Below is a small trained network, with its code and all its weights. Each question gives an input and a target symbol and asks what happens when units are switched off, that is, made to give their printed mean instead of their output.

import numpy as np


def w(rows, s, z=0):
    codes = np.array(rows[::2]) - 128.0
    scale = np.full(codes.shape[1], s)
    scale[-1] = z or s
    return codes * scale


def norm(h):
    return h / np.sqrt((h * h).mean(-1, keepdims=True) + 1e-5)


def f(y):
    return np.maximum(y, 0)


def softmax(a):
    e = np.exp(a - a.max(-1, keepdims=True))
    return e / e.sum(-1, keepdims=True)


def log_softmax(a):
    a = a - a.max(-1, keepdims=True)
    return a - np.log(np.exp(a).sum(-1, keepdims=True))


def net(x, mask):
    ids = ['ΛΞγεμσψω'.index(c) for c in x.split()]
    T = len(ids)
    res = E[ids] + P[:T]
    q, k, v = (norm(res) @ M[0].T for M in (Q, K, V))
    z = softmax(np.where(np.tri(T) > 0, q @ k.T / 2**0.5, -1e9)) @ v
    res = res + np.where(mask[0], z, O[0][:, -1]) @ O[0][:, :-1]
    y = f(norm(res) @ A[0][:, :-1].T + A[0][:, -1])
    res = res + np.where(mask[1:17], y, B[0][:, -1]) @ B[0][:, :-1]
    return log_softmax(norm(res)[-1] @ U[:, :-1].T + U[:, -1])


Q, K, V, O, A, B = {}, {}, {}, {}, {}, {}
E = w([
[78,103,133],'Λ',
[82,197,141],'Ξ',
[150,191,176],'γ',
[94,120,78],'ε',
[77,168,129],'μ',
[111,135,254],'σ',
[107,110,34],'ψ',
[161,127,102],'ω',
],0.0059)
P = w([
[121,82,59],'0',
[121,137,123],'1',
[162,226,133],'2',
[109,28,168],'3',
[119,116,149],'4',
[138,253,127],'5',
[100,13,196],'6',
],0.0047)
Q[0] = w([
[110,148,98],'h1',
[37,1,129],'h1',
],0.008)
K[0] = w([
[123,104,132],'h1',
[11,214,127],'h1',
],0.012)
V[0] = w([
[1,178,120],'h1',
[126,202,135],'h1',
],0.0062)
O[0] = w([
[2,159,226,254],'h1',
[52,181,42,138],'h1',
],0.0035,0.0022)
A[0] = w([
[89,65,74,51],'n1',
[84,147,69,19],'n2',
[131,134,245,127],'n3',
[107,224,128,41],'n4',
[99,254,123,4],'n5',
[108,237,139,79],'n6',
[106,250,140,82],'n7',
[208,65,150,119],'n8',
[236,59,79,3],'n9',
[112,112,164,86],'n10',
[204,175,74,32],'n11',
[79,189,123,96],'n12',
[189,209,160,91],'n13',
[80,175,72,121],'n14',
[76,158,210,141],'n15',
[199,234,202,115],'n16',
],0.006,0.0041)
B[0] = w([
[172,199,130,178],'n1',
[71,155,116,142],'n2',
[163,212,74,214],'n3',
[187,190,121,170],'n4',
[159,184,140,178],'n5',
[187,132,150,201],'n6',
[189,124,150,214],'n7',
[163,141,151,155],'n8',
[166,147,254,153],'n9',
[112,139,114,145],'n10',
[58,26,117,163],'n11',
[177,140,101,185],'n12',
[84,79,65,175],'n13',
[95,141,204,220],'n14',
[136,95,195,252],'n15',
[51,57,17,207],'n16',
],0.0065,0.003)
U = w([
[88,18,195,142],'Λ',
[37,202,90,14],'Ξ',
[98,139,197,116],'γ',
[251,21,164,156],'ε',
[93,116,180,115],'μ',
[177,159,177,59],'σ',
[207,250,120,117],'ψ',
[162,45,2,255],'ω',
],0.0079,0.0024)

Each question gives the input, a string of symbols that net reads in full, and the target symbol t.
The units are the heads (2 rows each of Q, K, V and O) and the neurons (one row each of A and B). Each row of codes is followed by its name. A weight is (code - 128) times the scale printed after its matrix; where a second scale follows, it is the last column's (O, A, B and U).
mask holds one flag per unit, heads first, then neurons. A switched-off unit (its flag False) gives its mean, the last column of its rows in O or B, instead of its output. The means were averaged over made-up inputs and are rounded, as every weight is.
A unit's drop is (log p(t) with every unit on - log p(t) with that unit switched off) / (log p(t) with every unit on - log p(t) with every unit switched off).
The circuit of an input: a set's keep is (log p(t) with only the set's units on - log p(t) with every unit switched off) / (log p(t) with every unit on - log p(t) with every unit switched off). Starting from the 12 units with the biggest drops (on a tie, the unit counted first), units are removed one at a time, each time the one whose removal leaves the highest keep (on an exact tie, the one counted first), for as long as the keep stays at least 0.8.
units of the circuit, in order: the units of the circuit, biggest drop first
k most important neurons: the k neurons with the biggest drops, biggest first
drop of u: that unit's drop, to one decimal
input γ ψ ψ γ, target ψ: units of the circuit, in order -> [n3]
input ψ ω ε, target ω: units of the circuit, in order -> [h1, n11]
input ω Ξ γ, target ω: units of the circuit, in order -> [n16, h1]
input ω ω Ξ, target ω: units of the circuit, in order -> [h1, n16]
input ω ψ Λ, target ω: units of the circuit, in order -> [h1, n16]
input ψ ω σ ψ ψ, target Ξ: 4 most important neurons -> [n1, n16, n14, n3]
input ω ψ σ, target ω: 3 most important neurons -> [n16, n13, n3]
input Λ ε ω ψ ψ, target Ξ: 2 most important neurons -> [n15, n1]
input γ ω ψ, target ω: drop of n11 -> 0.4
input ψ ω ψ ε γ, target ω: drop of n13 -> 0.0
input γ ψ σ ω ε ε, target ω: drop of h1 -> 1.1
